Below are the code and all the weights of a small trained network. Each question names an input and a target symbol and asks about switching units off, where a switched-off unit gives its printed mean instead of its output.

import numpy as np


def w(rows, s, z=0):
    codes = np.array(rows[::2]) - 128.0
    scale = np.full(codes.shape[1], s)
    scale[-1] = z or s
    return codes * scale


def norm(h):
    return h / np.sqrt((h * h).mean(-1, keepdims=True) + 1e-5)


def f(y):
    return y / 2 * (1 + np.tanh(0.7978845608 * (y + 0.044715 * y**3)))


def softmax(a):
    e = np.exp(a - a.max(-1, keepdims=True))
    return e / e.sum(-1, keepdims=True)


def log_softmax(a):
    a = a - a.max(-1, keepdims=True)
    return a - np.log(np.exp(a).sum(-1, keepdims=True))


def net(x, mask):
    ids = ['βγδεηλξπσφω'.index(c) for c in x.split()]
    T = len(ids)
    res = E[ids] + P[:T]
    u = 0
    for l in range(2):
        r = norm(res)
        for j in range(2):
            rows = slice(3 * j, 3 * j + 3)
            q, k, v = (r @ M[l][rows].T for M in (Q, K, V))
            z = softmax(np.where(np.tri(T) > 0, q @ k.T / 3**0.5, -1e9)) @ v
            o = O[l][rows]
            res = res + np.where(mask[u + j], z, o[:, -1]) @ o[:, :-1]
        u += 2
        y = f(norm(res) @ A[l][:, :-1].T + A[l][:, -1])
        res = res + np.where(mask[u : u + 12], y, B[l][:, -1]) @ B[l][:, :-1]
        u += 12
    return log_softmax(norm(res)[-1] @ U[:, :-1].T + U[:, -1])


Q, K, V, O, A, B = {}, {}, {}, {}, {}, {}
E = w([
[114,115,155,25,151,159],'β',
[93,151,111,132,59,130],'γ',
[139,15,130,123,108,108],'δ',
[217,153,109,130,117,2],'ε',
[80,184,153,159,71,141],'η',
[125,114,49,55,172,48],'λ',
[103,218,80,138,200,37],'ξ',
[130,89,180,199,137,129],'π',
[122,100,100,121,58,176],'σ',
[116,93,76,170,183,129],'φ',
[100,172,113,254,181,133],'ω',
],0.0088)
P = w([
[126,92,41,142,3,136],'0',
[133,99,67,115,57,134],'1',
[128,91,114,104,104,120],'2',
[134,105,135,72,140,124],'3',
[126,105,159,65,180,135],'4',
[87,87,165,56,176,124],'5',
],0.0037)
Q[0] = w([
[148,111,111,140,84,183],'0.h1',
[128,129,145,125,161,138],'0.h1',
[152,112,133,132,127,136],'0.h1',
[114,117,130,5,103,97],'0.h2',
[128,132,41,76,153,86],'0.h2',
[160,171,163,80,117,118],'0.h2',
],0.022)
K[0] = w([
[184,191,144,88,121,92],'0.h1',
[141,92,114,156,139,124],'0.h1',
[127,139,125,115,151,114],'0.h1',
[150,153,131,62,170,2],'0.h2',
[132,149,9,64,190,90],'0.h2',
[121,190,186,70,110,117],'0.h2',
],0.018)
V[0] = w([
[110,154,137,128,98,120],'0.h1',
[149,147,130,144,101,142],'0.h1',
[130,111,131,124,127,128],'0.h1',
[151,136,95,177,77,55],'0.h2',
[107,143,134,95,188,118],'0.h2',
[241,177,74,146,114,2],'0.h2',
],0.0058)
O[0] = w([
[162,149,144,140,129,136,125],'0.h1',
[162,126,135,113,124,160,128],'0.h1',
[139,130,123,111,108,136,147],'0.h1',
[44,93,177,102,144,114,227],'0.h2',
[135,119,110,187,74,117,103],'0.h2',
[14,28,255,190,168,44,253],'0.h2',
],0.004,0.0038)
A[0] = w([
[192,205,112,101,113,62,54],'0.n1',
[118,237,121,193,94,149,10],'0.n2',
[115,197,111,160,21,85,194],'0.n3',
[242,27,100,190,70,157,192],'0.n4',
[134,163,176,36,159,131,200],'0.n5',
[138,98,47,210,149,194,109],'0.n6',
[130,171,130,59,48,218,43],'0.n7',
[154,142,54,96,105,101,126],'0.n8',
[157,132,179,160,97,166,148],'0.n9',
[134,190,97,124,83,86,58],'0.n10',
[134,115,249,110,130,238,113],'0.n11',
[234,125,190,255,136,234,196],'0.n12',
],0.0086,0.0011)
B[0] = w([
[141,111,179,150,183,90,123],'0.n1',
[104,35,93,81,167,103,144],'0.n2',
[100,101,212,125,163,172,157],'0.n3',
[126,173,163,251,124,214,254],'0.n4',
[182,137,87,190,144,140,131],'0.n5',
[142,231,183,124,37,94,172],'0.n6',
[161,177,168,27,62,214,206],'0.n7',
[106,94,82,176,150,77,150],'0.n8',
[116,127,181,131,132,132,130],'0.n9',
[84,97,149,117,168,123,127],'0.n10',
[86,99,186,218,100,107,158],'0.n11',
[23,89,198,162,82,132,145],'0.n12',
],0.012,0.0056)
Q[1] = w([
[164,126,80,153,165,89],'1.h1',
[112,154,103,165,182,118],'1.h1',
[137,179,67,69,132,113],'1.h1',
[2,70,99,214,135,120],'1.h2',
[87,97,100,177,156,110],'1.h2',
[145,196,83,95,150,171],'1.h2',
],0.017)
K[1] = w([
[130,159,98,52,180,202],'1.h1',
[82,147,110,89,108,169],'1.h1',
[61,128,3,137,140,112],'1.h1',
[192,124,68,150,251,86],'1.h2',
[138,98,123,169,193,101],'1.h2',
[66,115,105,174,68,162],'1.h2',
],0.013)
V[1] = w([
[100,60,63,79,76,157],'1.h1',
[182,86,147,118,142,133],'1.h1',
[222,67,166,164,101,134],'1.h1',
[197,4,77,133,2,63],'1.h2',
[251,56,232,140,110,81],'1.h2',
[193,120,230,170,96,197],'1.h2',
],0.0083)
O[1] = w([
[117,155,49,98,135,100,70],'1.h1',
[150,130,106,129,152,144,81],'1.h1',
[137,120,146,149,236,104,213],'1.h1',
[254,129,208,190,133,166,57],'1.h2',
[204,56,185,184,180,32,192],'1.h2',
[169,29,110,95,39,64,251],'1.h2',
],0.0061,0.0027)
A[1] = w([
[11,151,8,95,222,110,116],'1.n1',
[141,178,193,69,149,83,230],'1.n2',
[132,102,122,26,173,143,108],'1.n3',
[166,189,118,119,109,147,122],'1.n4',
[175,184,66,118,109,95,145],'1.n5',
[98,178,146,124,181,153,22],'1.n6',
[215,133,53,77,163,141,48],'1.n7',
[92,128,183,170,105,154,168],'1.n8',
[108,139,67,127,204,120,88],'1.n9',
[134,67,43,164,112,146,3],'1.n10',
[187,132,74,198,107,149,86],'1.n11',
[98,161,88,94,120,150,206],'1.n12',
],0.013,0.0016)
B[1] = w([
[1,246,161,43,197,75,240],'1.n1',
[108,24,119,153,161,137,176],'1.n2',
[53,80,80,129,158,201,163],'1.n3',
[190,145,123,120,154,95,153],'1.n4',
[172,122,210,107,176,61,140],'1.n5',
[154,172,133,167,144,198,160],'1.n6',
[122,134,38,75,176,52,129],'1.n7',
[173,139,69,87,178,108,254],'1.n8',
[38,156,133,74,130,137,162],'1.n9',
[124,116,52,191,89,176,160],'1.n10',
[52,144,34,139,130,126,201],'1.n11',
[174,82,146,136,170,113,163],'1.n12',
],0.014,0.007)
U = w([
[85,15,144,50,122,222,106],'β',
[119,116,1,205,86,163,222],'γ',
[218,105,32,33,190,106,57],'δ',
[218,193,142,187,238,233,59],'ε',
[157,35,189,187,214,80,191],'η',
[62,72,139,89,14,47,42],'λ',
[35,215,152,78,191,111,193],'ξ',
[148,128,139,133,116,139,26],'π',
[198,234,121,164,72,26,164],'σ',
[222,164,182,74,41,213,251],'φ',
[74,163,242,240,50,176,80],'ω',
],0.0077,0.0026)

Each question gives the input, a string of symbols that net reads in full, and the target symbol t.
The units are the heads (3 rows each of Q, K, V and O) and the neurons (one row each of A and B). Each row of codes is followed by its name. A weight is (code - 128) times the scale printed after its matrix; where a second scale follows, it is the last column's (O, A, B and U).
mask holds one flag per unit, layer by layer, with each layer's heads first. A switched-off unit (its flag False) gives its mean, the last column of its rows in O or B, instead of its output. The means were averaged over made-up inputs and are rounded, as every weight is.
A unit's drop is (log p(t) with every unit on - log p(t) with that unit switched off) / (log p(t) with every unit on - log p(t) with every unit switched off).
The circuit of an input: a set's keep is (log p(t) with only the set's units on - log p(t) with every unit switched off) / (log p(t) with every unit on - log p(t) with every unit switched off). Starting from the 12 units with the biggest drops (on a tie, the unit counted first), units are removed one at a time, each time the one whose removal leaves the highest keep (on an exact tie, the one counted first), for as long as the keep stays at least 0.8.
circuit, biggest first: the units of the circuit, biggest drop first
most important unit: the unit with the biggest drop
k most important neurons: the k neurons with the biggest drops, biggest first
k most important neurons of layer l: the k neurons of layer l with the biggest drops, biggest first
which heads matter: for each layer, one digit per head in row order, 1 if its drop is at least 0.15 and else 0, layers parted by /
drop when u is switched off: that unit's drop, to one decimal
input δ λ σ, target ε: which heads matter -> 01 / 01
input ξ δ ε ω, target η: which heads matter -> 00 / 01
input φ δ σ π, target ω: circuit, biggest first -> [0.h2; 0.n12; 0.n4]
input η η δ σ ω, target λ: 4 most important neurons of layer 0 -> [0.n6; 0.n4; 0.n12; 0.n7]
input σ λ ω, target ε: 3 most important neurons -> [0.n12; 0.n6; 1.n1]
input β ε δ, target η: most important neuron -> [0.n7]
input β δ δ σ γ ω, target λ: which heads matter -> 01 / 00
input φ ε γ σ, target η: which heads matter -> 01 / 00
input γ λ δ γ σ ω, target ε: 4 most important neurons -> [0.n12; 0.n6; 1.n1; 1.n6]
input ξ λ φ δ σ, target ε: 2 most important neurons -> [1.n1; 1.n8]
input ε δ ω, target η: which heads matter -> 01 / 01
input ξ π ε, target η: which heads matter -> 00 / 00
input ε π δ, target η: which heads matter -> 01 / 00
input φ φ δ δ ω δ, target γ: most important unit -> 0.h2
input φ δ δ, target γ: which heads matter -> 00 / 00
input ω λ σ β φ δ, target ε: 2 most important neurons -> [0.n11; 1.n1]
input φ η β, target δ: 2 most important neurons -> [1.n7; 0.n7]
input ξ η δ σ π, target ω: 2 most important neurons of layer 0 -> [0.n12; 0.n4]
input ξ ε β, target η: drop when 1.h1 is switched off -> 0.0
input ε ε η ε φ β, target η: drop when 1.h2 is switched off -> 0.1
input δ δ δ β, target δ: most important neuron -> [0.n7]
input η δ φ, target σ: drop when 0.n6 is switched off -> 0.6
input δ δ λ β, target ε: drop when 1.h2 is switched off -> 0.9
